Below is a small trained network, with its code and all its weights. Each question gives an input and a class and asks what happens when units are switched off, that is, made to give their printed mean instead of their output.

import numpy as np


def w(rows, s, z=0):
    codes = np.array(rows[::2]) - 128.0
    scale = np.full(codes.shape[1], s)
    scale[-1] = z or s
    return codes * scale


def f(y):
    return y / 2 * (1 + np.tanh(0.7978845608 * (y + 0.044715 * y**3)))


def log_softmax(a):
    a = a - a.max(-1, keepdims=True)
    return a - np.log(np.exp(a).sum(-1, keepdims=True))


def net(x, mask):
    res = np.array(x, float).reshape(1, 8) / 4 @ E
    y = f(res @ A[0][:, :-1].T + A[0][:, -1])
    res = res + np.where(mask, y, B[0][:, -1]) @ B[0][:, :-1]
    return log_softmax(res[-1] @ U[:, :-1].T + U[:, -1])


A, B = {}, {}
E = w([
[108,109,130,152,139,154],'x0',
[20,48,139,104,55,137],'x1',
[113,73,254,139,166,130],'x2',
[134,131,108,209,167,204],'x3',
[8,155,147,209,140,31],'x4',
[200,70,86,153,189,15],'x5',
[117,189,119,168,95,193],'x6',
[41,218,75,96,191,103],'x7',
],0.0094)
A[0] = w([
[194,85,145,89,154,203,161],'neuron 1',
[105,157,148,50,59,170,254],'neuron 2',
[155,30,155,205,127,113,41],'neuron 3',
[180,167,107,119,250,53,128],'neuron 4',
[224,95,161,210,127,128,213],'neuron 5',
[162,123,154,70,99,139,48],'neuron 6',
[115,98,125,151,63,161,124],'neuron 7',
[144,66,112,110,169,51,164],'neuron 8',
[103,187,120,138,89,90,229],'neuron 9',
[117,188,172,173,164,203,107],'neuron 10',
[165,128,175,142,149,162,168],'neuron 11',
[183,180,34,134,81,211,180],'neuron 12',
],0.012,0.0067)
B[0] = w([
[163,100,127,82,8,174,236],'neuron 1',
[101,170,52,74,121,109,241],'neuron 2',
[33,106,72,109,95,91,186],'neuron 3',
[144,207,147,214,240,118,239],'neuron 4',
[163,151,132,52,87,126,243],'neuron 5',
[119,95,127,105,84,98,159],'neuron 6',
[129,155,113,135,159,115,177],'neuron 7',
[97,202,104,124,180,134,205],'neuron 8',
[148,165,151,56,112,122,198],'neuron 9',
[65,178,147,204,158,207,209],'neuron 10',
[88,183,131,124,93,132,191],'neuron 11',
[92,208,44,141,234,162,254],'neuron 12',
],0.011,0.014)
U = w([
[81,221,67,155,235,161,237],'0',
[194,53,63,139,183,228,55],'1',
[166,82,95,208,145,166,2],'2',
[115,150,62,11,5,133,234],'3',
[242,174,166,121,150,62,62],'4',
[43,59,93,133,123,47,35],'5',
[81,141,254,218,109,231,50],'6',
[196,48,161,209,141,109,15],'7',
],0.0079,0.0041)

Each question gives the input, the list of numbers given to net, and the class t.
The units are the neurons (one row each of A and B). Each row of codes is followed by its name. A weight is (code - 128) times the scale printed after its matrix; where a second scale follows, it is the last column's (A, B and U).
mask holds one flag per neuron, in row order. A switched-off neuron (its flag False) gives its mean, the last column of its row in B, instead of its output. The means were averaged over made-up inputs and are rounded, as every weight is.
A unit's drop is (log p(t) with every unit on - log p(t) with that unit switched off) / (log p(t) with every unit on - log p(t) with every unit switched off).
The circuit of an input: a set's keep is (log p(t) with only the set's units on - log p(t) with every unit switched off) / (log p(t) with every unit on - log p(t) with every unit switched off). Starting from all 12 units, units are removed one at a time, each time the one whose removal leaves the highest keep (on an exact tie, the one counted first), for as long as the keep stays at least 0.8.
units of the circuit, in order: the units of the circuit, biggest drop first
top k neurons: the k neurons with the biggest drops, biggest first
drop when u is switched off: that unit's drop, to one decimal
input [-4,-3,-7,-3,8,3,3,-8], class 4: units of the circuit, in order	neuron 12; neuron 2; neuron 10
input [6,8,6,6,1,2,3,6], class 6: units of the circuit, in order	neuron 12; neuron 2
input [7,3,8,-1,6,0,-1,1], class 5: top 2 neurons	neuron 12; neuron 4
input [0,-6,2,5,1,4,-2,-6], class 3: units of the circuit, in order	neuron 5
input [-5,5,8,7,3,4,-3,1], class 5: top 2 neurons	neuron 12; neuron 3
input [8,-6,8,2,4,4,7,-4], class 6: top 3 neurons	neuron 12; neuron 2; neuron 10
input [1,4,-5,4,-8,6,7,-3], class 3: top 4 neurons	neuron 1; neuron 4; neuron 5; neuron 10
input [-6,-5,1,3,-7,7,8,-5], class 3: top 2 neurons	neuron 1; neuron 5
input [1,4,6,8,8,3,5,8], class 6: top 3 neurons	neuron 12; neuron 2; neuron 8
input [-4,-6,2,7,3,-8,-6,-8], class 3: top 2 neurons	neuron 5; neuron 4
input [-6,-1,-4,-2,0,-8,-8,2], class 3: drop when neuron 4 is switched off	0.8
input [5,-5,1,6,5,-3,-1,-2], class 6: drop when neuron 12 is switched off	0.4
input [3,5,-8,-4,-3,-6,4,-1], class 0: drop when neuron 12 is switched off	3.6
